In the rows, 128 means zero.
Each row of numbers belongs to one of the things below and depends on some of the facts about them. Some rows are named. Which thing is each other row?

There are 4 kinds of fact about the things: τ, α, ω, Φ.
τ: uses; α: refers to; ω: belongs to class; Φ: points at
q10 (ω 657) (Φ q494)
q106 (τ q908 q852) (ω 770)
q107 (ω 481)
q114 (ω 770)
q115 (τ q881 q86 q775 q852) (ω 42) (Φ q406)
q116 (α q466) (ω 770) (Φ q921)
q125 (ω 657) (Φ q573)
q130 (α q528) (ω 178)
q131 (τ q881 q573 q470 q419 q543) (ω 481)
q138 (τ q551 q521) (α q139) (ω 481) (Φ q106)
q139 (τ q687 q318) (α q455) (ω 178)
q142 (ω 657)
q161 (τ q551 q37) (ω 178)
q174 (ω 770) (Φ q666)
q175 (ω 178) (Φ q268)
q189 (α q609) (ω 657) (Φ q267)
q190 (ω 770)
q191 (ω 862)
q192 (α q919) (ω 657)
q195 (α q769) (ω 178) (Φ q281)
q208 (ω 178)
q211 (τ q551 q539) (ω 42) (Φ q334)
q213 (τ q583) (ω 657) (Φ q670)
q238 (ω 770) (Φ q919)
q263 (ω 657)
q266 (τ q551) (ω 612)
q267 (τ q844 q45 q452) (ω 657)
q268 (τ q792) (ω 612)
q279 (ω 657)
q28 (τ q175 q387) (ω 178)
q281 (ω 612)
q294 (τ q815 q659) (α q335) (ω 657)
q30 (α q64) (ω 42)
q318 (ω 862)
q321 (ω 770)
q322 (τ q142 q775 q321) (ω 42)
q332 (ω 612)
q334 (ω 612)
q335 (τ q659) (ω 42) (Φ q337)
q337 (α q509) (ω 481)
q37 (ω 770)
q370 (ω 42) (Φ q813)
q371 (α q294) (ω 612)
q385 (α q710) (ω 770)
q386 (ω 481) (Φ q636)
q387 (α q385) (ω 657)
q389 (τ q208 q791 q785 q944) (α q434) (ω 770) (Φ q908)
q39 (α q10) (ω 481) (Φ q984)
q40 (α q138) (ω 770)
q406 (τ q192) (ω 481) (Φ q419)
q407 (ω 178)
q419 (ω 481) (Φ q743)
q425 (ω 42)
q426 (τ q107 q65) (ω 770) (Φ q987)
q433 (τ q771 q921) (ω 481)
q434 (α q837) (ω 657)
q448 (τ q425 q370) (α q602) (ω 481)
q45 (α q130) (ω 42)
q452 (α q70) (ω 481)
q455 (τ q785 q573 q337) (α q107) (ω 612)
q466 (τ q805 q371) (ω 178) (Φ q322)
q470 (ω 178)
q473 (ω 42) (Φ q213)
q483 (α q174) (ω 770) (Φ q858)
q494 (τ q919 q191 q125) (α q192) (ω 770)
q509 (τ q114 q528 q191) (α q371) (ω 770) (Φ q530)
q510 (τ q483 q944 q190) (α q850) (ω 657)
q520 (τ q65 q921) (ω 770)
q521 (α q39) (ω 481) (Φ q605)
q524 (τ q65 q950) (ω 42)
q528 (α q92) (ω 481) (Φ q791)
q530 (ω 862)
q539 (ω 862)
q541 (α q951) (ω 42)
q543 (ω 862) (Φ q466)
q545 (α q797) (ω 178)
q551 (ω 862) (Φ q389)
q567 (ω 481)
q573 (α q425) (ω 612) (Φ q639)
q579 (τ q541) (ω 770)
q583 (ω 178)
q585 (α q950) (ω 612)
q588 (α q510) (ω 481) (Φ q863)
q59 (τ q583 q263 q539 q195) (α q494) (ω 770)
q602 (α q387) (ω 612) (Φ q195)
q605 (τ q530 q192 q685 q142 q853 q670) (ω 612) (Φ q690)
q609 (τ q473 q792) (ω 770)
q611 (τ q950 q337 q385 q195 q407) (ω 481)
q628 (ω 481)
q63 (τ q334 q685 q332) (α q659) (ω 42)
q636 (ω 770)
q639 (τ q706 q567) (α q727) (ω 657)
q64 (τ q45 q528) (α q948) (ω 178)
q648 (τ q40 q844 q573 q944 q191) (ω 657)
q65 (ω 770)
q659 (α q686) (ω 481) (Φ q521)
q66 (α q524) (ω 862) (Φ q869)
q665 (τ q40 q192 q659 q37) (ω 862)
q666 (ω 481)
q670 (ω 481)
q671 (τ q690 q659 q921 q387) (ω 178)
q685 (ω 612)
q686 (τ q334 q279 q530 q685 q950) (α q483) (ω 657)
q687 (ω 770)
q690 (ω 42)
q693 (τ q86 q263) (ω 657)
q70 (α q321) (ω 770)
q706 (ω 862)
q710 (α q86) (ω 862)
q711 (ω 770)
q727 (α q628) (ω 770)
q736 (τ q425 q583) (ω 862) (Φ q950)
q739 (α q815) (ω 481)
q743 (ω 42)
q750 (τ q881 q189 q585 q551 q792 q321) (ω 481)
q752 (α q739) (ω 481)
q755 (ω 657)
q769 (ω 770)
q771 (ω 657)
q775 (α q189) (ω 481)
q785 (α q530) (ω 770)
q788 (τ q334 q690 q882 q711) (α q639) (ω 657) (Φ q659)
q791 (ω 481)
q792 (α q543) (ω 657)
q797 (τ q434 q755 q602 q332) (α q63) (ω 862)
q798 (τ q919 q921 q30 q528) (ω 178)
q805 (ω 612)
q813 (τ q919) (ω 42) (Φ q551)
q815 (α q131) (ω 770)
q837 (α q775) (ω 862)
q844 (ω 770)
q850 (τ q470 q771 q950) (α q573) (ω 481)
q852 (ω 862)
q853 (ω 770)
q858 (ω 178) (Φ q138)
q86 (α q334) (ω 42)
q863 (τ q853 q195) (ω 862) (Φ q470)
q869 (τ q602) (ω 770) (Φ q788)
q881 (ω 481)
q882 (α q979) (ω 178)
q89 (τ q987 q452) (α q470) (ω 770)
q908 (ω 178) (Φ q321)
q912 (τ q238 q666) (ω 770) (Φ q687)
q919 (ω 178) (Φ q912)
q92 (ω 657)
q921 (ω 657) (Φ q944)
q938 (τ q45) (α q142) (ω 612)
q944 (ω 178) (Φ q114)
q948 (ω 770)
q949 (τ q334 q583 q853 q281 q125) (α q521) (ω 657) (Φ q211)
q950 (ω 770)
q951 (τ q208 q919) (α q66) (ω 612) (Φ q949)
q97 (τ q543 q370 q318 q628) (α q448) (ω 770) (Φ q189)
q974 (α q921) (ω 42) (Φ q951)
q979 (α q785) (ω 481) (Φ q609)
q984 (ω 770)
q987 (ω 481)
q998 (τ q337 q332 q386) (α q195) (ω 862) (Φ q116)

Some rows with their names:
[149 141 123 116 147 109 106  80 155 116 167  97  43 153 150 143 101 116
 158  59 150 151 154 162 133 133 148 139 176 105  96 107  66 102 124 107
 172 101 172 130  94] -> q998
[140 160 126 130 115 163 127 142 136 102  95 128 111 120 115 109 139 121
 144 140 104 115 119 108 125  81 113 159 118 122 125 120 121 125 109 144
 123 108 115 156 123] -> q473
[183 132 124 153 130 120 131 160 127 140 140 103 127 158 141 127 139 132
 100  94 121 148 129 136 134 111 120 161 143 129 111 107 117  96 140  98
 118 141 130 154 117] -> q979
[103 114 133 122  92 148 152 138 161 106 110 124 164 171 153 145 132 148
 160 113 107  88 121 130 143  99 123 151 126 145 118  79 155 122  80  93
 120 105 131 110 144] -> q869
[141 158 123 118 116 155 120 121 138 107 104 117 116 115 114  98 145 112
 136 137  94 121 120 100 121  80 127 154 106 131 129 130 121 127 112 132
 124 110 110 161 126] -> q370
[139 138 147 114 106 169 166 185 129 117 131 157  74 113 115 134  91 106
 173 100 129 111 114 117 114  71 165 130 142  98 127 126 151  70 118 167
 131 118 119 137 143] -> q951
[100 107 139 117 123 129 151 119 118 145 126 140 163 104 134 146 119 134
 146 142 146 126 125 123 145 148 145  95  94 139 136 137 151 150 126 135
 129 131 117  85 160] -> q771
[177 122 123 152 141 118 122 142 123 127 160 129 145 142 142 121 145 136
  89 122 123 159 120 145 122 144  97 151 139 137 132 131 122 118 155 112
 129 141 132 130 101] -> q670
[104 134 126 117 136 124 124 126 131 131  89 132 141 109 114 126 141 125
 135 144 131 110 132 118 117 128 112 123 100 121 139 138 137 146 115 145
 117 127 124 127 142] -> q805
[148 133 120 167 134 107 125 149 103 126 164 128 140 161 124 109 127 134
  84 137 126 143 123 152 119 148 121 139 172 141 124 141 128 114 157 111
 122 148 136 159 100] -> q131
[110 112 134 108 117 141 122 117 143 114 102 156 111 112 100 129 124 121
 122 146 133 116 135 107 126 131 123 104 133 115 140 136 143 141 122 146
 115 122 124 138 144] -> q938
[116 118 136 127 110 117 138 108 121 155 102 131 125  86 132 171 123 137
 135 160 147 117 109 110 154 149 138 115  94 133 126 117 126 166 133 133
 123 130 116  83 163] -> q792
[ 96 113 129 125 126 114 148 121  98 149 128 136 162 103 135 151 126 134
 148 161 138 119 121 126 137 136 148 103  92 146 134 142 147 163 133 133
 135 127 115  77 148] -> q142
[120 117 132 120 132 132 135 127 130 127 126 141 158 116 124 123 138 126
 129 139 134 132 132 130 125 134 114 125 106 131 146 147 149 125 133 129
 127 130 122 110 135] -> q711
[166 126 122 151 145 107 112 153 122 146 128 110 155 146 137 121 150 139
  86 114 124 148 130 138 122 149 101 144 133 131 124 118 120 121 156 116
 114 152 127 145 107] -> q666
[105 160 121 134 143 153 113 142 116 100 105 140 158 118 110  88 155 121
 130 161 117 121 129 132 106 125  97 147 107 125 149 150 138 143 115 160
 118 126 118 150 116] -> q425
[108 121 129 121 135 118 125 122 131 126 132 137 129 134 115 123 129 121
 118 129 130 128 132 133 121 137 124 124 141 122 139 146 138 123 134 127
 130 130 138 138 125] -> q28
[109 100 134 117 117 127 138 131 121 118 134 161 131 119 114 135 126 121
 114 149 129 119 117 116 121 129 132 111 144 124 138 141 151 131 139 135
 117 128 127 124 130] -> q494
[122 131 129 135 124 135 127 128 120 123 118 136 142 116 123 128 132 129
 122 149 133 127 122 120 130 139 118 115 113 132 145 140 130 148 129 138
 121 129 116 121 137] -> q37
[112 153 114 147 121 121 117 144 112 141 158 110 162  98 113 134 128 132
 116 169 107 113 103 113 107 123 140 112 101 142 147 130 144 149 151 129
 123 143 109 139 125] -> q321

Which thing is each row?
No name comes twice in this set of rows, the named rows included.
[169 122 118 153 145 105 114 155  98 136 145 120 147 147 146 128 150 139
  87 138 110 149 136 137 118 138 109 140 146 135 120 115 109 142 156 122
 115 145 122 134  92]  q628
[ 90 114 140 108 120 132 156 133 107 163 108 111 159 118 142 148 114 135
 167 135 119 106 122 119 153 121 182 128 110 136  99  99 145 134 113 139
 129 145 123  96 160]  q10
[ 79 118 134 127 129 111 150 140 109 167 117 123 171 111 122 147 120 137
 148 145 138 108 122 124 135 144 160 104 102 133 132 136 158 137 131 140
 123 146 123 100 165]  q92
[ 76 114 141 122 114 137 145 116 113 151 120 135 135 116 114 134 104 132
 143 141 145 112 120 126 153 163 168  99 126 137 125 126 157 131 135 146
 125 152 136 116 169]  q510
[139 118 136 136 121 140 132 123 133 123 107 138 128 121 114 113 138 126
 120 134 155 139 129 121 147 149 112 105 113 136 152 154 131 134 117 128
 118 116 123 120 157]  q40
[190 111 127 147 136 123 121 126 134 122 145 128 136 140 146 124 146 134
  85 112 132 167 134 137 135 146  85 143 130 134 135 135 113 125 149 108
 121 135 124 124 112]  q337
[ 98 109 133 120 124 136 138 123 127 123 132 152 145 126 116 121 125 123
 122 140 133 123 125 124 123 135 126 119 133 133 139 147 156 121 135 132
 122 131 132 129 134]  q520
[148 151 114 127 117 113 108  74 130 146 151  65 117 104 108 110 135 118
 115 133  87 136 114  89 138  91 172 127 107 154 118 135 111 122 144  89
 139 131 125 160 133]  q908
[171 180  91 135 140  74  65  23 140 156 206  10  61 119 135 119 120 117
 117  89  92 165 142 108 129 100 201  94 121 143 106 125  45 143 138  64
 181 113 149 156  99]  q551
[157 135 119 169 124 111 117 140 117 131 160 138 127 148 125 129 130 136
  78 144 130 136 106 144 128 148 110 157 175 139 116 128 114 122 167 104
 119 148 140 166 100]  q750
[103 113 145 111 104 141 166 118 123 148 131 126 133 115 139 154 107 129
 171 129 135 116 104 120 161 109 173 134 113 142 106 116 143 116 120 121
 141 124 127  94 164]  q213
[122 156 129 127 108 158 136 133 135  99 111 146 105 125 115 108 134 116
 146 147 109 105 107 113 126  81 124 166 147 124 117 128 120 116 119 135
 126 108 124 163 117]  q115
[127 142 118  96 109 154 114  85 144 112 139  97 110 115  88  79 135  99
 117 135  74 128 120  83 123  66 164 123 120 136 123 147 135 100 129 112
 132 122 121 183 133]  q813

Now the same things, written a new way:
Some rows with their names:
[114 115 132 145 131 111 124 133 126 134 132 125 130] -> q322
[100 133 135 156 114 121 150 117 129 184 117 129 168] -> q466
[122 130 141  94 129 138 120 114 124 151 130 121 121] -> q434
[138 122 122 102 128 159 117 132 129 144 133 124 109] -> q785
[122 121 134 112 132 142 119 119 123 146 132 121 121] -> q881
[127 110 115 146 128 143 119 157 132 116 139 133 127] -> q89
[137 121 120 123 126 152 122 144 132 139 132 127 119] -> q70
[143 124 121 113 128 161 117 127 132 150 125 118 113] -> q65
[118 121 136 152 130 115 132 130 126 130 132 124 132] -> q524
[143 126 125 110 129 165 132 136 130 128 136 123 125] -> q950
[137 154 131 161 120 101 157 125 133 107 117 133 141] -> q736
[145 152 123 159 119  91 147 119 131 128 111 130 122] -> q863
[132 131 108 152 123 129 137 149 133 110 124 140 131] -> q97
[129 130 138 110 130 139 131 119 126 146 131 121 128] -> q771
[123 115 131 109 133 150 124 122 123 147 136 122 119] -> q332
[151 135 126  76 129 159 120 139 133 143 114 125 105] -> q385
[110 127 124 121 131 118 127 128 120 106 135 144 126] -> q528
[128 144 113 146 122  99 127 157 120 106 136 137 152] -> q949
[123 136 126 123 128 125 132 120 124 121 125 135 141] -> q419
[140 118 115 142 124 147 129 143 134 143 133 128 108] -> q59

Name these rows:
No name comes twice in this set of rows, the named rows included.
[162 139  95 166 129 113 130 154 132  37 129 143 104]  q912
[143 138 128 145 124 112 136 119 130 135 121 121 102]  q665
[135 146 117 117 124 118 123 141 117 105 132 131 149]  q921

Now the same things, written a new way:
Some things and their rows:
[140 178 145 104 109  95  73 178  79 138 104 133  88] -> q337
[122 130 144 141 136 150 139 128 145 154 159 116 124] -> q455
[124 134 115 133 119 111 126 175 115 112 131 127 121] -> q192
[131 135 117 109 164 177 128 109 160 144 149 135 121] -> q605
[112 114 105 154  93 132 148 153 130 152 131 129 134] -> q585
[152 126 129 111 119  95 113 109  94 116  98 129 106] -> q567
[ 89 109 134  96  94 193 142 144 125 161 172 138 112] -> q106
[166 160 125 117 107  85 140 110  99 172 115 115  74] -> q138
[113  88 112 122 122 179 131 139 135 114 177 148 106] -> q869
[119 135 152 136 158 113 102 112 137 114  83 114 195] -> q191
[129 143 130 125 141 139 133  82 149 163 107 116 153] -> q161
[150 126 106 110  90  83 116 121  85 124  90 134 101] -> q881
[183 129 118 155 118  60 132 104 110 115 113 132  81] -> q588
[113 112 109 128 119 158 144 109 144 149 141 128 136] -> q266
[125 155 178 152 157 124 136 101 146 159 121 105 158] -> q64
[104  64 129 132 105 163 129 152 124  88 164 142 131] -> q844
[126 132 118 122 131 117 112 120 127 127  95 121 162] -> q425
[ 93 158 149 110 134 137 107 142 127 149  95 119 181] -> q470
[127 138 174 126 179 148 118  77 152 139 117 114 162] -> q798
[116  99 122 132 116 146 131 129 136 120 137 131 149] -> q805

Rows to name:
No name comes twice in this set of rows, the named rows included.
[126 145 118 124 158 127 106 120 141 126 104 121 170]  q407
[153 136 152 136 105  72 121 134  91 113 106 129  97]  q452
[159 133 134  99 135  89 101 117  99 107 103 129 100]  q107
[124 156 148 157 134 117 143 100 139 183 118  96 148]  q139
[ 91 132 135 101  99 177 137 132 130 177 133 127 144]  q268
[163 138 148  90 153 105 111  86 110 122 115 131  87]  q433
[134 161 136  16 141  80 215 130  76 115 104  57 190]  q670
[100 101 112 126 141 129 167 211 148 100 162 211 103]  q385
[153 129 122 122 100 102  65 117  98 125  95 161  72]  q419
[129  94  96 170 152  97 157 176 157  93 139 193 129]  q602
[120 115 127 128 151  94 155 188 130 105 127 198 121]  q387
[161 152 121 130  88  70 129 136  89 140 102 128  86]  q521
[135  52  89 155 114 153 136 130 138  84 164 149 108]  q238
[111 158 159 111 109 143 149 148 111 177 145 112 113]  q639
[133 109 110 192  85 143 154 150 150  55 167 144  96]  q483

